Below is a small trained network, with its code and all its weights. Each question gives an input and a class and asks what happens when units are switched off, that is, made to give their printed mean instead of their output.

import numpy as np


def w(rows, s, z=0):
    codes = np.array(rows[::2]) - 128.0
    scale = np.full(codes.shape[1], s)
    scale[-1] = z or s
    return codes * scale


def f(y):
    return np.maximum(y, 0)


def log_softmax(a):
    a = a - a.max(-1, keepdims=True)
    return a - np.log(np.exp(a).sum(-1, keepdims=True))


def net(x, mask):
    res = np.array(x, float).reshape(1, 4) / 4 @ E
    y = f(res @ A[0][:, :-1].T + A[0][:, -1])
    res = res + np.where(mask, y, B[0][:, -1]) @ B[0][:, :-1]
    return log_softmax(res[-1] @ U[:, :-1].T + U[:, -1])


A, B = {}, {}
E = w([
[118,179,92,93,100,78,179,225,131,120,128,170],'x0',
[68,133,83,126,147,136,103,127,127,214,7,137],'x1',
[148,144,84,205,67,68,100,128,44,151,119,100],'x2',
[135,135,121,113,139,104,138,108,129,131,123,123],'x3',
],0.019)
A[0] = w([
[145,96,132,151,138,155,117,72,135,139,124,106,254],'N0',
[115,108,135,112,121,143,132,130,129,166,143,124,108],'N1',
[110,127,82,142,119,127,115,119,113,193,75,116,79],'N2',
[126,148,170,106,115,159,135,131,146,116,140,135,173],'N3',
[148,130,121,170,98,122,94,92,116,145,139,109,104],'N4',
[122,198,109,86,105,96,173,229,123,121,124,166,128],'N5',
[111,126,123,133,166,155,139,131,147,130,102,123,95],'N6',
[156,120,97,194,66,62,99,123,5,143,127,110,126],'N7',
[134,127,140,182,127,122,88,86,88,124,124,91,145],'N8',
[119,119,107,76,149,156,138,151,152,115,119,179,152],'N9',
[117,137,113,102,130,122,148,171,169,112,132,146,137],'N10',
[116,181,75,178,118,100,147,154,86,122,139,131,18],'N11',
[177,153,164,137,116,129,155,119,120,110,200,126,247],'N12',
[131,94,168,88,154,168,129,109,191,136,123,121,218],'N13',
[174,135,137,115,110,109,135,123,108,89,148,135,193],'N14',
[81,129,121,102,155,150,82,124,140,174,93,169,119],'N15',
[80,133,101,120,127,158,126,126,138,234,47,140,132],'N16',
],0.015,0.0094)
B[0] = w([
[115,101,168,139,140,165,123,64,131,142,134,124,202],'N0',
[118,142,126,124,130,129,131,118,128,127,132,131,139],'N1',
[130,145,105,135,156,155,138,122,139,177,73,182,194],'N2',
[146,142,142,102,139,160,146,122,128,134,114,133,167],'N3',
[152,127,116,134,115,156,158,131,94,134,133,103,174],'N4',
[115,152,115,114,119,54,136,255,146,115,138,143,216],'N5',
[111,101,148,144,132,128,109,138,113,146,158,115,159],'N6',
[179,118,91,215,78,103,85,131,141,132,115,94,254],'N7',
[157,123,118,131,118,156,125,99,84,137,121,137,192],'N8',
[103,113,140,113,162,105,151,135,95,112,151,131,184],'N9',
[124,122,112,105,124,116,144,167,111,112,144,165,171],'N10',
[134,146,109,157,103,109,108,154,170,154,119,111,175],'N11',
[186,132,168,92,86,142,126,116,149,74,153,123,210],'N12',
[99,126,157,113,157,130,122,109,177,116,131,141,216],'N13',
[151,88,134,130,125,124,135,130,135,85,132,120,179],'N14',
[80,121,116,137,142,125,109,127,109,135,145,96,197],'N15',
[69,163,108,126,163,101,113,122,100,169,114,114,236],'N16',
],0.016,0.033)
U = w([
[146,89,213,73,142,214,164,56,196,82,146,124,242],'0',
[217,77,137,177,51,187,114,74,56,85,143,45,134],'1',
[150,130,147,53,125,126,254,194,154,46,159,184,177],'2',
[198,126,102,172,40,81,131,196,207,69,153,82,55],'3',
[18,117,156,119,189,175,110,63,125,171,113,110,231],'4',
[135,129,67,195,133,191,110,85,24,218,66,93,96],'5',
[12,168,103,72,162,90,178,194,51,143,134,137,85],'6',
[96,202,56,179,100,68,108,186,171,205,65,114,3],'7',
],0.0087,0.0047)

Each question gives the input, the list of numbers given to net, and the class t.
The units are the neurons (one row each of A and B). Each row of codes is followed by its name. A weight is (code - 128) times the scale printed after its matrix; where a second scale follows, it is the last column's (A, B and U).
mask holds one flag per neuron, in row order. A switched-off neuron (its flag False) gives its mean, the last column of its row in B, instead of its output. The means were averaged over made-up inputs and are rounded, as every weight is.
A unit's drop is (log p(t) with every unit on - log p(t) with that unit switched off) / (log p(t) with every unit on - log p(t) with every unit switched off).
The circuit of an input: a set's keep is (log p(t) with only the set's units on - log p(t) with every unit switched off) / (log p(t) with every unit on - log p(t) with every unit switched off). Starting from the 12 units with the biggest drops (on a tie, the unit counted first), units are removed one at a time, each time the one whose removal leaves the highest keep (on an exact tie, the one counted first), for as long as the keep stays at least 0.8.
circuit, biggest first: the units of the circuit, biggest drop first
top k neurons: the k neurons with the biggest drops, biggest first
drop when u is switched off: that unit's drop, to one decimal
input [-8,6,-1,2], class 4: circuit, biggest first -> [N7]
input [0,4,-1,-6], class 4: circuit, biggest first -> [N5, N7]
input [-8,0,0,-4], class 0: circuit, biggest first -> [N7, N16]
input [7,0,7,4], class 3: top 2 neurons -> [N16, N7]
input [4,0,-2,-5], class 2: circuit, biggest first -> [N16, N7]
input [0,8,1,7], class 5: top 3 neurons -> [N5, N13, N2]
input [1,0,1,-8], class 3: top 2 neurons -> [N16, N2]
input [1,-8,-3,8], class 2: top 2 neurons -> [N7, N0]
input [1,1,-3,-1], class 6: top 2 neurons -> [N12, N7]
input [0,1,-7,-4], class 4: top 3 neurons -> [N5, N12, N13]
input [-5,0,7,7], class 1: top 2 neurons -> [N16, N7]
input [8,-2,8,5], class 3: drop when N1 is switched off -> 0.0
input [-1,-1,3,-4], class 1: drop when N5 is switched off -> 0.3
input [-7,0,-7,-4], class 0: circuit, biggest first -> [N16]
input [4,1,-7,-5], class 6: drop when N12 is switched off -> 0.6
